What each symbol does to the points:
at | π ψ
Q92 | Q889 Q644
Q95 | Q106 Q345
Q483 | Q138 Q523
Q615 | Q673 Q764
Q472 | Q45 Q834
Q165 | Q475 Q911
Q968 | Q474 Q378
Q785 | Q883 Q173
Q403 | Q427 Q751
Q908 | Q775 Q383
Q719 | Q92 Q534
Q345 | Q414 Q95
Q664 | Q973 Q711
Q474 | Q189 Q736
Q443 | Q895 Q24
Q973 | Q968 Q871
Q751 | Q165 Q403
Q138 | Q764 Q673
Q629 | Q792 Q487
Q834 | Q664 Q472
Q427 | Q383 Q775
Q644 | Q534 Q92
Q792 | Q736 Q189
Q810 | Q95 Q414
Q895 | Q467 Q870
Q106 | Q173 Q883
Q911 | Q403 Q165
Q383 | Q810 Q908
Q378 | Q871 Q968
Q24 | Q483 Q443
Q467 | Q785 Q320
Q871 | Q711 Q973
Q487 | Q719 Q629
Q475 | Q834 Q45
Q870 | Q24 Q895
Q414 | Q908 Q810
Q189 | Q487 Q792
Q463 | Q644 Q889
Q45 | Q911 Q475
Q889 | Q615 Q463
Q711 | Q472 Q664
Q673 | Q523 Q138
Q523 | Q443 Q483
Q173 | Q320 Q785
Q320 | Q870 Q467
Q736 | Q378 Q474
Q534 | Q629 Q719
Q775 | Q751 Q427
Q883 | Q345 Q106
Q764 | Q463 Q615

The rows follow the links: the fewer symbols apart two points are, the more alike their rows tend to be.

Rows with their points:
-30   11   -3  -10    0    7   14   13  -23    2  -20   -6   43   15  -23    8   14    4  -16   11   27    8   -5   -4   19    7   -8   15  -10    2  -25  -14   43  -13   -5   15   29  -17 -> Q751
-11   19   -8    6   -1   -8   37   20  -58   42    2    0   14   15   -5    5    9  -28   -2    8    4  -14    0   -8    5  -20  -24    7   34  -15   -1   -1   -3   11  -17   12    0   -8 -> Q889
-19   14   -9   -8  -21  -15    2   23  -34   22    7  -12    1   20   -3   16  -27   -9    3   24  -10   15    3   13    7  -36  -26   11   32   17   -2   19  -18   17   -7   20   -5    1 -> Q173
 18  -23   10   -1    2    5  -28  -16   52    0   17   26  -37    2   26   -3    1   -3    2  -34  -15   14   -3   -3  -22   17   15    0  -15    4   13  -19  -19   -9    7   -7   -3   12 -> Q785
 -7    9  -16   -3  -23  -13   -9    8  -18   20    8   -6   -7   24    0   18  -23   -1   13   29   -2   26   12   16   -1  -26  -40   -6   38   12   -1   25  -18   11   -8   29  -11    5 -> Q320
 13   -7  -14   14   -7    3  -12  -32   36  -38   -7  -17    0  -23  -22   14    9   33   17   16   16   10    9   15   -1   -2    8  -40    1  -11    5   17   16   -6  -12    0   -9    6 -> Q472
 -6   33  -19   11   -9   -6    7   19  -20   52  -13   -1    2   11   -7    5   -7  -10   14   31   -4   27    8    7    4   -6  -39    8   21   -3   -5    0  -11   13    2   13    1   10 -> Q673
-17   -8  -11  -11  -17    0  -21  -12   17  -29   -9  -19   21    8  -25   19   -9   35    4   24   17   29   11   21   15   -4  -12  -15    0   14  -15   15   30   -8  -11   24    3    2 -> Q871
 23  -12   -6   28   16   -1   12  -26   20  -34   -9   -6   -8  -40  -14   -8   21   14   15   -2    7  -19   -9   -4    0    6   27  -34   -8  -26    5    9   -1   -5   -4  -25  -16    5 -> Q911
 28   -5   -6   21    0    9   -3  -16   50   20    7   22  -37   -4   14   -3   17   -6   21  -14  -11   16   -1   -3  -25   20   -8  -13   16  -28   19  -19  -15  -19   -8    0  -12   13 -> Q138
-10   -7   21  -19   18   10    3   15   -2   17   -1   20   10   12   19  -14    9  -21  -25  -30  -12   -9  -10  -17    5   22    7   42  -28   11  -11  -33   10   -3   16   -8   30   -7 -> Q534
 14   -8    9    8   23   17   10   -2   26   23    1   24  -21   -5   22  -16   33  -23   -5  -41  -15  -11   -8  -23  -12   33   18   16  -15  -22    3  -33   -4   -4    6  -19   11    0 -> Q463
 14    7  -13    5    0   -2  -19   -5   24  -34  -17  -24    1  -35  -24   -6  -17   29   10   32    9   14   18   17   17    9    2  -21  -16   13   -3   26   14   13   12  -14  -12   11 -> Q664

Each walk starts at a row. The symbols on each line, taken left to right, move it on to the next point.
Each answer is a row, close to the row of the point it stands for.
---
 15   22  -25    8  -10   -1  -19    1   30   32   -3    8  -26    7    0   -3  -17   -2   20   30  -12   42   14   10   -3    6  -35   -1   11    9   -5   -1  -21   13    9    5    4   20
π π ψ π π
 11    1  -19   15  -19   -9  -18  -17   34   21    9    5  -30   15    3   15   -3    4   25   18   -6   31   12   13  -18   -5  -23  -19   37  -14    9    0  -21   -6  -15   18  -14   15
ψ π ψ ψ π
 22  -10   -4   -1   -4    7  -32   -8   59    5    8   16  -36   -8   18   -8   -7    0   11   -6  -23   28    6    4  -19   13   -8   -4   -4    7   10   -9  -24    1   10   -6   -8   19
---
-14   28  -16    9   -6   -6   22   25  -47   47  -10   -4    9   16   -4    5    3  -23    5   27   -4    1    3   -1    3  -16  -36    6   31   -6   -4   -3   -4    9   -7   16    3   -2
ψ π π
  4   -4   17  -12   19   12    9   17   16   17    2   28   -6   -1   24  -15   18  -21  -16  -37  -12  -12  -15  -21   -7   26   11   24  -26  -10    0  -35   -4   -8   10  -14   18   -7
ψ π π ψ
 21   -4    1   16   12   10    0  -10   41   19    3   25  -30   -4   23  -11   27  -15    7  -24  -13    4   -6  -18  -22   30    5   -3   -4  -27    6  -27  -14   -9   -3  -15   -5    4
---
  3    6  -21    3  -21  -11  -12   -3    9   20   11   -4  -20   18    2   18  -12    2   21   29   -9   27    7   18   -7  -20  -36  -13   39    0    6   13  -18    6  -12   25  -12   19
π π ψ π π
 19    7  -13    7   -9   -1  -30   -7   50   23    4   16  -36   -4   14   -6  -13    5   15   12  -22   39    9   16  -10    8  -19   -1    3   10    4   -5  -21    9   16   -5   -8   18
π π π π
 -4  -33   20  -16    8   13   -6  -12   20   -7   20   25   -7   14   26   -1   16   -3  -17  -45   -9   -8   -8  -19  -14   10   28   16  -13   -7    6  -23    4  -20   -6    6    9   -8
---
-30   -6   13  -36   -2   10   -8   19  -19    1   -8    7   27   23   -3    1   -8   -4  -29   -5    7   10   -3    0   18    3   -6   38  -18   23  -18  -14   26   -1   12   13   30  -12
ψ π ψ
-21   -2   15  -23    7   13    1   20   -8   11   -5   14   20   15    5  -10   -3  -12  -29  -20   -5   -2   -6  -14   12   12    0   43  -31   17  -15  -25   19   -1   13    1   32  -11
π π
-30    4    7  -36  -16    4  -16   15  -12  -14   -7   -3   34   20  -12   15  -12   13  -21    9    9   22    2    8   19   -5  -15   27  -16   34  -19    1   31    1    6   22   26  -13
---
 -5   -1  -13    0  -17    0  -18  -23   28  -36   -8  -21   13   -4  -28   15   -2   35    6   29   22   30    8   13    5   -1    1  -27    0    3   -4   19   26  -14   -6   19   -8    2
π π π π
 25   -5    5   23   18    3   25  -12   -1  -24   -6   -7   -1  -33   -3  -14   17    3    3  -14    1  -41   -9   -9   -3    4   34  -26  -16  -27   11    3   -5    1    5  -32  -11   -6
π ψ π π
-20   16  -10   -6    3    4   10    7  -13   -2  -25  -13   40    2  -32    3    6   11   -8   28   29   14    2    6   23    9  -14    4  -10    9  -27    0   43   -5    0    9   22   -4
---
 19   -4   -9    8   -2   -9  -15  -10   24  -39   -6  -16  -13  -38  -15  -12  -23   27   10   17    2    9    9   15    3    3   16  -27  -23   10    5   33   -8   11   14  -24  -19   10
π π ψ ψ π
 12  -24   19    5   11   -8    9  -10  -16  -29   21   -7  -17  -21   17   -8    1    0   -6  -26  -10  -42   -7  -11   -6  -19   35  -20   -1   -8   20   19  -26    4   -2  -15  -24   -3
π ψ ψ ψ ψ
  3  -18   17    1    6  -10   19   -7  -35   -9   17   -3   -3   -2   13   -1    6  -12  -10  -29   -8  -47  -10  -11   -8  -21   36  -13    8  -13   22    6  -21   -1   -8   -6  -15  -14
---
 19  -11   -7   24    4    0   -2  -34   33  -40  -11  -14   -4  -30  -17   -2   12   27   13    9   13   -6    3    7   -5    8   22  -43   -8  -23    4   13    7  -14  -10  -10  -20    3
ψ ψ ψ
 -8   24  -13    4   -8    6   -3    3    5  -15  -30  -18   31   -8  -34   -2   -4   20    6   40   18   24    8   14   25   12  -19   -5  -21   13  -21   12   34   -2   10    0   11    1
π ψ ψ ψ ψ
  2   18  -19    5   -2   -4   -8   -7   17  -24  -29  -23   14  -25  -33   -4  -15   22    8   41   12   23    9   16   19    9  -14  -13  -18   14  -17   21   23    3   10  -11   -2   10
---
  6    2   10    5   25   -2   32   19  -40   -1    3   -4   -3  -22    6  -19    5  -22  -13  -15   -4  -50   -9  -17    3   -8   24    6  -10   -3    3    7  -14   16    6  -30   -7   -8
ψ ψ π ψ
-18  -30   22  -20    7   11    5   -8    1   -6   15   17   12   24   14   -1   22   -4  -23  -40    1  -13  -15  -22   -9   16   22   21  -14   -7    2  -36   15  -20   -7    8   17  -18
ψ ψ π
-23  -20   18  -24    4   12   12   -5  -17   -3    3   14   29   24    8    3   22   -7  -25  -27   14  -16  -10  -16    0   19   15   25  -13   -8   -5  -30   33  -22   -5   19   20  -17
---
  7   28  -27   13  -11   -3   -6   23    7   41   -5    1  -14    4   -4    6  -13  -11   18   34   -8   39   14   11   -5    2  -48    8   26    8   -4    1  -13   10    3    8    2   14
ψ π ψ π ψ
 20   -8  -14   19   -7    0  -13  -29   49   18   11   12  -37    7    8    9   14    8   28    6  -11   23    6    6  -23   10  -12  -23   25  -22   10   -7  -19   -9  -11    7  -11   11
